In the rows, zero is written as 100.
Each row is followed by its group and then its class within the group.
[97,91,146,98,105,105,103,100,95,69,89,108,104,110,93,113,73,96,122,117,100,101,94,82,88,88,106,94,92] -> Nonan.(57)
[107,61,107,97,101,90,94,93,100,50,88,101,109,94,79,115,72,72,83,117,114,127,86,169,87,79,116,138,116] -> Mar.(78)
[104,78,98,95,94,84,122,96,59,79,110,101,98,116,144,94,114,91,102,109,111,85,91,104,97,98,116,99,125] -> Kub.(65)
[120,82,142,100,95,86,106,109,76,61,77,109,111,86,111,105,60,99,99,116,96,89,89,141,83,84,125,107,95] -> Nonan.(66)
[111,89,134,90,108,120,106,93,102,69,77,109,107,97,70,116,81,99,100,126,104,121,128,150,82,83,125,94,109] -> Mar.(64)
[109,72,123,89,101,108,105,83,103,44,94,107,121,80,91,119,78,92,97,119,111,138,121,165,61,113,111,106,123] -> Mar.(64)
[99,73,109,98,93,102,97,103,49,79,100,114,94,93,125,91,123,90,99,105,121,101,112,123,78,99,120,93,133] -> Kub.(65)
[97,97,106,99,94,109,86,96,121,95,107,94,105,104,91,104,108,106,121,99,111,109,102,83,87,129,79,91,107] -> gimud.(71)
[112,69,94,106,94,112,99,90,51,74,96,96,95,87,128,90,97,84,81,136,119,107,139,136,54,76,115,103,131] -> Kub.(62)
[107,100,113,110,100,110,110,109,59,107,91,115,86,112,146,87,129,98,108,109,104,92,91,53,100,90,116,84,115] -> Kub.(65)
[122,99,131,99,104,91,109,82,83,27,89,95,118,89,118,154,69,106,98,127,106,129,95,136,78,99,107,76,119] -> Mar.(64)
[100,107,97,91,99,112,109,94,61,94,65,111,91,94,102,92,108,83,87,114,110,123,101,127,80,73,118,74,123] -> Kub.(62)
[103,63,104,98,87,75,101,107,59,84,107,113,98,101,135,82,107,79,116,105,119,83,133,105,79,106,111,89,118] -> Kub.(65)
[105,109,75,108,101,112,101,93,69,82,93,105,83,111,123,86,99,98,81,116,114,117,114,81,87,78,93,80,120] -> Kub.(62)
[94,81,120,108,101,95,93,112,114,60,92,110,108,130,84,91,83,108,115,103,85,97,58,35,116,111,80,92,95] -> gimud.(76)
[112,82,113,108,100,113,90,87,86,60,77,106,104,89,89,107,71,87,104,130,107,160,105,134,66,83,111,89,114] -> Mar.(64)
[88,73,104,100,93,95,112,99,52,81,117,107,102,92,153,92,103,94,108,106,121,74,120,112,79,114,102,91,120] -> Kub.(65)
[116,85,113,96,112,105,102,86,98,53,73,100,106,92,103,122,64,104,88,120,97,124,87,136,77,91,105,97,112] -> Mar.(64)
[109,100,144,95,113,107,98,98,101,58,97,101,90,101,95,111,61,104,119,119,98,104,113,93,91,88,100,84,90] -> Nonan.(57)
[82,65,108,96,97,89,96,121,114,99,124,94,105,119,96,90,112,95,121,82,108,80,99,55,114,132,72,112,92] -> gimud.(76)
[86,85,105,104,90,103,96,112,93,96,104,114,102,110,93,103,120,99,133,118,114,98,93,67,105,131,77,87,105] -> gimud.(76)
[127,115,143,107,108,102,116,98,84,44,58,115,96,121,122,108,51,99,96,121,78,108,45,53,120,73,119,88,87] -> Mar.(64)
[109,70,140,95,101,107,104,102,97,45,99,100,103,106,70,109,61,95,118,123,109,112,96,127,84,92,118,95,88] -> Nonan.(57)

Each row is followed by its group and then its class within the group.
[116,93,121,91,98,93,80,102,85,89,98,81,140,85,148,162,108,102,105,94,62,142,137,131,83,76,94,112,77] -> [92].A
[94,61,116,61,106,115,98,135,101,94,119,78,120,87,118,92,102,118,97,103,88,136,133,24,114,80,80,118,99] -> [90].F
[103,131,95,105,101,79,132,72,112,130,78,132,107,121,95,75,87,89,106,77,50,109,79,150,148,107,121,95,106] -> [92].A
[57,88,101,116,122,86,81,103,107,112,89,97,97,113,109,37,100,88,89,92,84,128,80,22,166,111,109,103,119] -> [90].F
[108,81,123,59,111,93,91,117,79,119,105,93,129,97,147,108,95,93,118,88,81,122,122,104,112,95,90,109,79] -> [92].U
[69,125,67,123,100,88,111,79,130,102,73,118,83,120,46,32,95,95,104,101,74,111,68,75,145,120,127,88,125] -> [90].V
[63,99,103,111,109,91,81,93,108,106,85,88,103,107,90,65,96,101,106,109,69,131,95,28,123,111,115,104,103] -> [90].F
[70,100,105,124,109,114,108,97,113,99,91,94,88,105,94,67,91,104,85,98,89,118,96,23,118,85,107,102,103] -> [90].F
[90,97,111,122,100,111,112,99,115,86,94,103,99,106,121,91,99,111,83,80,76,138,92,57,145,86,103,110,100] -> [90].Y
[102,81,140,72,118,89,78,117,64,132,104,87,123,91,194,124,99,93,115,76,79,125,134,97,115,73,82,114,74] -> [92].U
[81,120,92,90,99,64,72,89,103,126,80,103,128,102,87,72,100,93,119,98,73,110,101,104,123,109,122,99,103] -> [92].A
[54,72,129,143,118,98,46,120,86,78,87,63,119,95,159,107,115,94,72,97,88,153,125,16,117,67,105,115,87] -> [90].F
[111,97,112,88,96,83,99,95,99,114,89,100,124,99,121,108,101,110,119,85,60,135,106,111,128,101,99,109,94] -> [92].T
[98,98,92,96,109,97,142,91,119,120,84,109,83,119,76,38,85,109,121,81,68,120,63,64,170,133,102,100,117] -> [90].F
[112,98,104,63,101,70,106,95,105,127,100,100,129,99,132,98,95,106,107,93,72,102,104,102,123,96,102,101,97] -> [92].U

Each row is followed by its group and then its class within the group.
[116,122,77,103,98,100,103,101,89,66,98,47,92,98,154,98,94,106,126,113,88,118,126,102,117,69,99,107,50] -> rodok.difo
[99,100,79,101,94,100,96,95,99,75,95,63,91,106,147,100,97,94,118,109,86,116,124,107,110,78,108,127,50] -> vib.sebu
[89,65,76,108,99,98,43,112,97,93,96,102,86,84,122,90,107,75,100,104,82,112,101,109,95,67,115,163,57] -> kar.zibes
[124,117,69,99,105,107,88,117,78,64,98,53,91,91,155,96,89,104,119,114,95,122,124,94,115,57,99,110,58] -> rodok.difo
[113,104,85,95,91,101,127,87,95,41,99,53,94,121,155,111,84,110,114,94,98,119,133,101,114,76,109,95,55] -> vib.sebu
